Below is a small trained network, with its code and all its weights. Each question gives an input and a class and asks what happens when units are switched off, that is, made to give their printed mean instead of their output.

import numpy as np


def w(rows, s, z=0):
    codes = np.array(rows[::2]) - 128.0
    scale = np.full(codes.shape[1], s)
    scale[-1] = z or s
    return codes * scale


def norm(h):
    return h / np.sqrt((h * h).mean(-1, keepdims=True) + 1e-5)


def f(y):
    return y / 2 * (1 + np.tanh(0.7978845608 * (y + 0.044715 * y**3)))


def log_softmax(a):
    a = a - a.max(-1, keepdims=True)
    return a - np.log(np.exp(a).sum(-1, keepdims=True))


def net(x, mask):
    res = np.array(x, float).reshape(1, 2) / 4 @ E
    u = 0
    for l in range(3):
        y = f(norm(res) @ A[l][:, :-1].T + A[l][:, -1])
        res = res + np.where(mask[u : u + 3], y, B[l][:, -1]) @ B[l][:, :-1]
        u += 3
    return log_softmax(norm(res)[-1] @ U[:, :-1].T + U[:, -1])


A, B = {}, {}
E = w([
[70,150,102,254,128,38,167],'x0',
[25,203,158,147,137,84,216],'x1',
],0.0062)
A[0] = w([
[68,252,140,194,155,142,136,112],'0.n1',
[131,64,41,7,28,224,147,255],'0.n2',
[167,115,175,148,204,176,122,125],'0.n3',
],0.0044,0.0037)
B[0] = w([
[84,1,160,147,79,173,197,168],'0.n1',
[210,166,78,154,187,174,144,255],'0.n2',
[84,188,107,240,181,70,147,137],'0.n3',
],0.0087,0.006)
A[1] = w([
[100,167,13,227,93,2,191,49],'1.n1',
[192,55,67,210,82,136,171,183],'1.n2',
[215,38,71,114,100,151,31,3],'1.n3',
],0.0076,0.004)
B[1] = w([
[249,177,95,43,246,98,91,220],'1.n1',
[143,122,183,216,89,185,120,255],'1.n2',
[27,177,162,64,103,23,214,213],'1.n3',
],0.012,0.0068)
A[2] = w([
[64,203,233,112,109,32,223,2],'2.n1',
[120,177,127,254,74,218,139,29],'2.n2',
[49,177,167,103,126,65,217,20],'2.n3',
],0.0089,0.0048)
B[2] = w([
[35,64,163,2,47,33,56,255],'2.n1',
[94,21,182,164,62,37,19,170],'2.n2',
[125,154,147,29,6,59,86,204],'2.n3',
],0.0098,0.0067)
U = w([
[204,173,72,150,246,171,228,254],'0',
[49,64,169,34,67,62,169,19],'1',
[170,9,198,191,94,103,67,8],'2',
],0.011,0.0056)

Each question gives the input, the list of numbers given to net, and the class t.
The units are the neurons (one row each of A and B). Each row of codes is followed by its name. A weight is (code - 128) times the scale printed after its matrix; where a second scale follows, it is the last column's (A, B and U).
mask holds one flag per neuron, layer by layer. A switched-off neuron (its flag False) gives its mean, the last column of its row in B, instead of its output. The means were averaged over made-up inputs and are rounded, as every weight is.
A unit's drop is (log p(t) with every unit on - log p(t) with that unit switched off) / (log p(t) with every unit on - log p(t) with every unit switched off).
The circuit of an input: a set's keep is (log p(t) with only the set's units on - log p(t) with every unit switched off) / (log p(t) with every unit on - log p(t) with every unit switched off). Starting from all 9 units, units are removed one at a time, each time the one whose removal leaves the highest keep (on an exact tie, the one counted first), for as long as the keep stays at least 0.8.
units of the circuit, in order: the units of the circuit, biggest drop first
unit that matters most: the unit with the biggest drop
k most important neurons: the k neurons with the biggest drops, biggest first
top k neurons in layer l: the k neurons of layer l with the biggest drops, biggest first
drop of u: that unit's drop, to one decimal
input [4,-8], class 1: units of the circuit, in order	(1.n3)
input [-8,-1], class 0: 2 most important neurons	(0.n2 2.n1)
input [-4,0], class 0: 3 most important neurons	(0.n1 1.n2 2.n1)
input [2,3], class 2: units of the circuit, in order	(1.n3 2.n2)
input [3,-1], class 2: 2 most important neurons	(1.n2 0.n3)
input [3,2], class 2: 2 most important neurons	(0.n1 0.n3)
input [0,2], class 2: 3 most important neurons	(0.n1 1.n3 2.n1)
input [6,4], class 0: 2 most important neurons	(1.n1 1.n3)
input [2,-1], class 2: 2 most important neurons	(1.n2 0.n3)
input [-1,2], class 2: 2 most important neurons	(0.n1 1.n3)
input [-5,2], class 0: 2 most important neurons	(1.n2 0.n1)
input [1,2], class 2: 2 most important neurons	(0.n1 1.n3)
input [-2,2], class 2: 3 most important neurons	(1.n1 1.n3 2.n2)
input [-7,3], class 0: unit that matters most	1.n2
input [0,-2], class 2: 2 most important neurons	(1.n1 2.n2)
input [8,-2], class 0: drop of 1.n1	1.3
input [0,-1], class 2: drop of 1.n1	1.8
input [2,0], class 2: drop of 0.n1	1.6
input [4,1], class 0: top 2 neurons in layer 2	(2.n1 2.n3)
input [-6,-2], class 0: unit that matters most	0.n2
